Here is a tiny trained network, its code and every weight. The questions are about switching its units off for an input and a class, where a switched-off unit gives its printed mean instead of its output.

import numpy as np


def w(rows, s, z=0):
    codes = np.array(rows[::2]) - 128.0
    scale = np.full(codes.shape[1], s)
    scale[-1] = z or s
    return codes * scale


def f(y):
    return np.maximum(y, 0)


def log_softmax(a):
    a = a - a.max(-1, keepdims=True)
    return a - np.log(np.exp(a).sum(-1, keepdims=True))


def net(x, mask):
    res = np.array(x, float).reshape(1, 7) / 4 @ E
    y = f(res @ A[0][:, :-1].T + A[0][:, -1])
    res = res + np.where(mask, y, B[0][:, -1]) @ B[0][:, :-1]
    return log_softmax(res[-1] @ U[:, :-1].T + U[:, -1])


A, B = {}, {}
E = w([
[135,132,134,135,128,120,124,130,129,132,126,127],'x0',
[133,149,39,151,158,152,117,192,99,186,206,61],'x1',
[130,134,128,126,128,131,125,129,134,129,132,132],'x2',
[133,132,124,127,135,130,128,123,130,124,127,127],'x3',
[153,51,247,70,253,136,94,211,57,184,133,159],'x4',
[80,224,132,86,134,75,208,148,40,149,118,165],'x5',
[166,103,25,56,27,132,88,42,30,189,115,161],'x6',
],0.011)
A[0] = w([
[108,179,35,180,148,174,123,201,109,182,229,32,25],'N0',
[81,177,189,201,193,119,175,194,220,57,139,81,4],'N1',
[154,71,121,177,119,170,55,129,203,79,147,100,34],'N2',
[93,134,194,140,81,117,140,64,160,49,54,198,6],'N3',
[91,177,87,162,72,115,148,98,175,82,115,83,95],'N4',
[112,175,102,178,94,115,131,115,170,113,126,109,21],'N5',
[123,178,71,184,61,124,170,82,159,87,140,119,99],'N6',
[168,58,98,161,115,145,96,98,167,122,125,117,81],'N7',
[71,255,121,103,128,49,224,150,66,136,122,170,41],'N8',
],0.0077,0.0038)
B[0] = w([
[225,112,143,119,119,9,232,106,222,46,26,182,224],'N0',
[101,183,32,11,49,104,51,61,43,221,114,156,251],'N1',
[46,160,134,185,131,196,127,120,138,46,177,65,198],'N2',
[228,125,114,128,125,43,216,128,213,82,80,179,205],'N3',
[154,33,160,134,201,125,93,182,52,162,167,161,206],'N4',
[134,78,164,129,172,145,107,179,96,146,130,153,172],'N5',
[130,59,188,96,177,146,99,183,58,220,146,171,218],'N6',
[56,218,148,143,98,182,103,138,169,118,174,91,181],'N7',
[27,177,181,217,106,243,106,96,179,57,179,1,239],'N8',
],0.0069,0.014)
U = w([
[119,97,196,117,249,143,102,211,86,178,155,145,182],'0',
[82,167,134,182,114,201,118,114,166,81,166,60,77],'1',
[121,161,19,80,36,122,95,58,73,184,131,145,250],'2',
[162,135,128,134,137,61,185,127,196,83,95,157,8],'3',
],0.013,0.0016)

Each question gives the input, the list of numbers given to net, and the class t.
The units are the neurons (one row each of A and B). Each row of codes is followed by its name. A weight is (code - 128) times the scale printed after its matrix; where a second scale follows, it is the last column's (A, B and U).
mask holds one flag per neuron, in row order. A switched-off neuron (its flag False) gives its mean, the last column of its row in B, instead of its output. The means were averaged over made-up inputs and are rounded, as every weight is.
A unit's drop is (log p(t) with every unit on - log p(t) with that unit switched off) / (log p(t) with every unit on - log p(t) with every unit switched off).
The circuit of an input: a set's keep is (log p(t) with only the set's units on - log p(t) with every unit switched off) / (log p(t) with every unit on - log p(t) with every unit switched off). Starting from all 9 units, units are removed one at a time, each time the one whose removal leaves the highest keep (on an exact tie, the one counted first), for as long as the keep stays at least 0.8.
circuit, biggest first: the units of the circuit, biggest drop first
top k neurons: the k neurons with the biggest drops, biggest first
drop when u is switched off: that unit's drop, to one decimal
input [-8,-2,4,-8,0,-3,2], class 1: circuit, biggest first	[N1]
input [-1,-6,-6,5,-8,-2,2], class 0: circuit, biggest first	[N6 N4]
input [1,-7,1,-4,-8,-6,0], class 0: top 2 neurons	[N6 N4]
input [1,0,5,0,-6,-5,-1], class 0: top 3 neurons	[N6 N4 N8]
input [4,-5,0,8,-3,0,2], class 3: top 2 neurons	[N1 N3]
input [4,5,3,4,4,-1,-2], class 3: circuit, biggest first	[N0 N6]
input [3,-5,-5,-2,-8,-3,3], class 0: circuit, biggest first	[N6 N4]
input [7,3,-3,-5,-4,5,4], class 1: top 2 neurons	[N8 N1]
input [-1,3,6,8,-8,8,-8], class 0: top 3 neurons	[N4 N6 N5]
input [-8,-1,1,6,-4,-7,-8], class 2: top 2 neurons	[N1 N8]
input [6,-8,-5,-3,2,4,-8], class 2: top 2 neurons	[N1 N0]
input [8,-1,4,6,-2,5,4], class 1: top 2 neurons	[N8 N1]
input [7,6,-2,2,4,-6,-6], class 1: top 2 neurons	[N2 N3]
input [-7,-7,-4,7,-4,1,5], class 3: top 2 neurons	[N3 N1]
input [-3,5,-2,2,2,-8,-8], class 1: circuit, biggest first	[N2]
input [8,-6,-7,3,-1,7,-3], class 1: drop when N0 is switched off	0.4
input [-4,2,6,-5,-5,8,5], class 1: drop when N8 is switched off	0.8
input [-7,6,-7,-1,-2,1,-8], class 2: drop when N1 is switched off	1.4
